Below are the code and all the weights of a small trained network. Each question names an input and a class and asks about switching units off, where a switched-off unit gives its printed mean instead of its output.

import numpy as np


def w(rows, s, z=0):
    codes = np.array(rows[::2]) - 128.0
    scale = np.full(codes.shape[1], s)
    scale[-1] = z or s
    return codes * scale


def norm(h):
    return h / np.sqrt((h * h).mean(-1, keepdims=True) + 1e-5)


def f(y):
    return np.maximum(y, 0)


def log_softmax(a):
    a = a - a.max(-1, keepdims=True)
    return a - np.log(np.exp(a).sum(-1, keepdims=True))


def net(x, mask):
    res = np.array(x, float).reshape(1, 8) / 4 @ E
    u = 0
    for l in range(3):
        y = f(norm(res) @ A[l][:, :-1].T + A[l][:, -1])
        res = res + np.where(mask[u : u + 9], y, B[l][:, -1]) @ B[l][:, :-1]
        u += 9
    return log_softmax(norm(res)[-1] @ U[:, :-1].T + U[:, -1])


A, B = {}, {}
E = w([
[128,123,125,128,129,132,127,125,127],'x0',
[104,52,118,114,194,61,128,146,3],'x1',
[128,123,127,128,125,128,137,129,129],'x2',
[173,146,125,178,182,26,118,82,192],'x3',
[126,128,127,130,128,129,124,129,125],'x4',
[173,161,85,245,148,165,196,179,79],'x5',
[129,129,131,131,127,126,132,125,127],'x6',
[244,192,75,13,159,138,135,107,78],'x7',
],0.0033)
A[0] = w([
[81,72,156,112,123,116,59,142,172,98],'L0N0',
[132,177,145,218,161,153,210,110,77,67],'L0N1',
[135,196,156,205,148,134,184,211,98,4],'L0N2',
[67,89,145,137,60,196,129,175,85,62],'L0N3',
[130,180,86,180,102,72,83,76,167,89],'L0N4',
[109,12,147,119,238,99,163,189,2,41],'L0N5',
[129,196,108,187,205,41,131,96,182,127],'L0N6',
[108,175,116,152,196,87,148,91,152,40],'L0N7',
[105,167,112,147,236,123,130,95,190,46],'L0N8',
],0.0035,0.0031)
B[0] = w([
[93,217,56,98,228,111,156,144,112,214],'L0N0',
[69,125,69,66,179,124,58,145,228,199],'L0N1',
[56,147,45,103,195,163,78,192,165,174],'L0N2',
[168,92,208,94,158,158,222,122,110,195],'L0N3',
[169,39,165,125,116,142,146,225,105,191],'L0N4',
[173,138,72,139,4,44,44,144,97,254],'L0N5',
[221,37,221,97,128,140,166,113,117,252],'L0N6',
[171,90,165,141,153,129,154,151,181,151],'L0N7',
[221,84,154,172,100,96,168,100,167,156],'L0N8',
],0.0035,0.0025)
A[1] = w([
[98,125,168,29,102,134,113,65,197,32],'L1N0',
[147,206,165,145,68,228,144,84,251,42],'L1N1',
[10,40,155,191,123,148,144,175,161,68],'L1N2',
[120,140,144,141,150,81,73,74,159,204],'L1N3',
[89,129,153,124,141,69,101,94,61,63],'L1N4',
[102,133,143,125,44,196,133,122,105,6],'L1N5',
[198,166,60,253,158,197,173,160,96,138],'L1N6',
[183,170,123,57,116,182,150,135,75,75],'L1N7',
[109,170,168,102,64,220,112,128,115,58],'L1N8',
],0.0043,0.0016)
B[1] = w([
[53,96,40,121,211,113,131,156,147,225],'L1N0',
[166,107,63,149,43,39,71,189,22,254],'L1N1',
[151,207,141,140,145,135,133,41,82,229],'L1N2',
[108,67,167,98,135,193,213,170,108,198],'L1N3',
[110,108,63,133,54,140,117,164,131,181],'L1N4',
[179,82,147,152,140,138,160,139,149,162],'L1N5',
[2,103,112,21,189,96,96,138,244,235],'L1N6',
[148,164,177,209,156,167,176,54,122,209],'L1N7',
[161,46,173,139,158,60,151,151,133,187],'L1N8',
],0.0044,0.0036)
A[2] = w([
[81,150,226,222,91,146,137,80,137,18],'L2N0',
[162,168,108,130,2,152,82,184,205,9],'L2N1',
[45,105,152,196,116,97,131,122,119,154],'L2N2',
[125,114,118,42,140,125,105,55,130,150],'L2N3',
[52,86,164,100,121,81,104,110,137,62],'L2N4',
[194,117,91,146,92,28,105,152,147,198],'L2N5',
[65,94,157,64,97,247,185,178,60,155],'L2N6',
[190,210,123,80,166,163,179,56,113,11],'L2N7',
[89,133,71,100,194,106,98,159,108,202],'L2N8',
],0.005,0.0014)
B[2] = w([
[164,216,120,95,163,173,120,56,72,161],'L2N0',
[82,41,64,109,87,37,64,140,2,174],'L2N1',
[215,224,112,43,109,176,104,101,99,202],'L2N2',
[85,194,137,249,150,175,133,172,173,204],'L2N3',
[177,166,79,159,138,187,155,152,149,200],'L2N4',
[77,87,174,125,85,178,167,135,63,253],'L2N5',
[191,60,191,161,184,37,162,109,232,206],'L2N6',
[102,204,172,190,88,160,100,66,86,176],'L2N7',
[73,150,102,126,74,164,94,152,210,242],'L2N8',
],0.0044,0.0046)
U = w([
[110,85,77,126,40,96,98,164,48,207],'0',
[55,159,81,107,176,158,112,162,232,246],'1',
[155,254,151,149,135,190,127,47,82,32],'2',
[190,45,204,142,157,102,181,120,164,2],'3',
],0.0091,0.0007)

Each question gives the input, the list of numbers given to net, and the class t.
The units are the neurons (one row each of A and B). Each row of codes is followed by its name. A weight is (code - 128) times the scale printed after its matrix; where a second scale follows, it is the last column's (A, B and U).
mask holds one flag per neuron, layer by layer. A switched-off neuron (its flag False) gives its mean, the last column of its row in B, instead of its output. The means were averaged over made-up inputs and are rounded, as every weight is.
A unit's drop is (log p(t) with every unit on - log p(t) with that unit switched off) / (log p(t) with every unit on - log p(t) with every unit switched off).
The circuit of an input: a set's keep is (log p(t) with only the set's units on - log p(t) with every unit switched off) / (log p(t) with every unit on - log p(t) with every unit switched off). Starting from the 12 units with the biggest drops (on a tie, the unit counted first), units are removed one at a time, each time the one whose removal leaves the highest keep (on an exact tie, the one counted first), for as long as the keep stays at least 0.8.
circuit, biggest first: the units of the circuit, biggest drop first
k most important neurons: the k neurons with the biggest drops, biggest first
k most important neurons of layer l: the k neurons of layer l with the biggest drops, biggest first
input [-6,5,-7,5,1,3,-5,-8], class 2: 2 most important neurons of layer 1 -> [L1N2; L1N1]
input [6,-7,3,4,-1,-6,-3,3], class 0: circuit, biggest first -> [L1N1; L2N1]
input [3,-2,-2,8,-5,6,6,4], class 3: 2 most important neurons of layer 0 -> [L0N6; L0N8]
input [2,3,-8,-1,-1,8,7,6], class 1: most important neuron -> [L1N6]
input [7,-6,-7,-4,1,6,4,1], class 0: 2 most important neurons -> [L1N1; L2N1]
input [3,2,-8,-1,-4,-4,-6,7], class 2: circuit, biggest first -> [L1N7; L2N7]
input [2,-7,-6,-1,-7,-7,8,-3], class 0: 3 most important neurons -> [L1N1; L1N6; L2N1]
input [6,-7,-5,-3,2,-4,1,7], class 0: 4 most important neurons -> [L1N1; L2N1; L1N2; L0N0]
input [-6,5,8,1,8,-5,1,-6], class 2: circuit, biggest first -> [L1N2; L2N2; L2N4]
input [-1,6,-1,3,0,0,-6,-7], class 2: 3 most important neurons -> [L1N2; L1N1; L2N2]
input [2,7,8,-8,2,8,0,-1], class 1: circuit, biggest first -> [L1N6; L1N1]
input [7,5,7,7,-3,0,-3,8], class 2: circuit, biggest first -> [L2N7; L1N1]
input [7,4,-5,2,-3,7,-6,3], class 1: 2 most important neurons -> [L1N6; L1N1]
input [-7,-6,0,-5,-5,-6,-1,5], class 0: most important neuron -> [L1N1]
input [-3,-7,1,-3,-8,7,4,-1], class 0: 2 most important neurons of layer 1 -> [L1N1; L1N0]
input [-5,-2,4,7,8,4,4,5], class 3: 2 most important neurons of layer 1 -> [L1N2; L1N6]
input [0,6,-2,0,-4,-6,-3,8], class 2: circuit, biggest first -> [L1N7; L2N3; L2N7]
input [-5,3,-4,2,8,-5,1,7], class 2: 2 most important neurons -> [L1N6; L2N7]
input [4,-8,2,5,-3,-5,5,8], class 0: 4 most important neurons -> [L1N1; L2N1; L1N2; L0N0]
input [-2,6,6,-8,-2,-1,-6,-7], class 3: circuit, biggest first -> [L2N6]
input [-3,-2,7,5,4,5,-6,5], class 1: 2 most important neurons -> [L1N6; L1N2]
input [5,2,2,-7,1,6,-1,-6], class 3: 2 most important neurons of layer 0 -> [L0N3; L0N0]
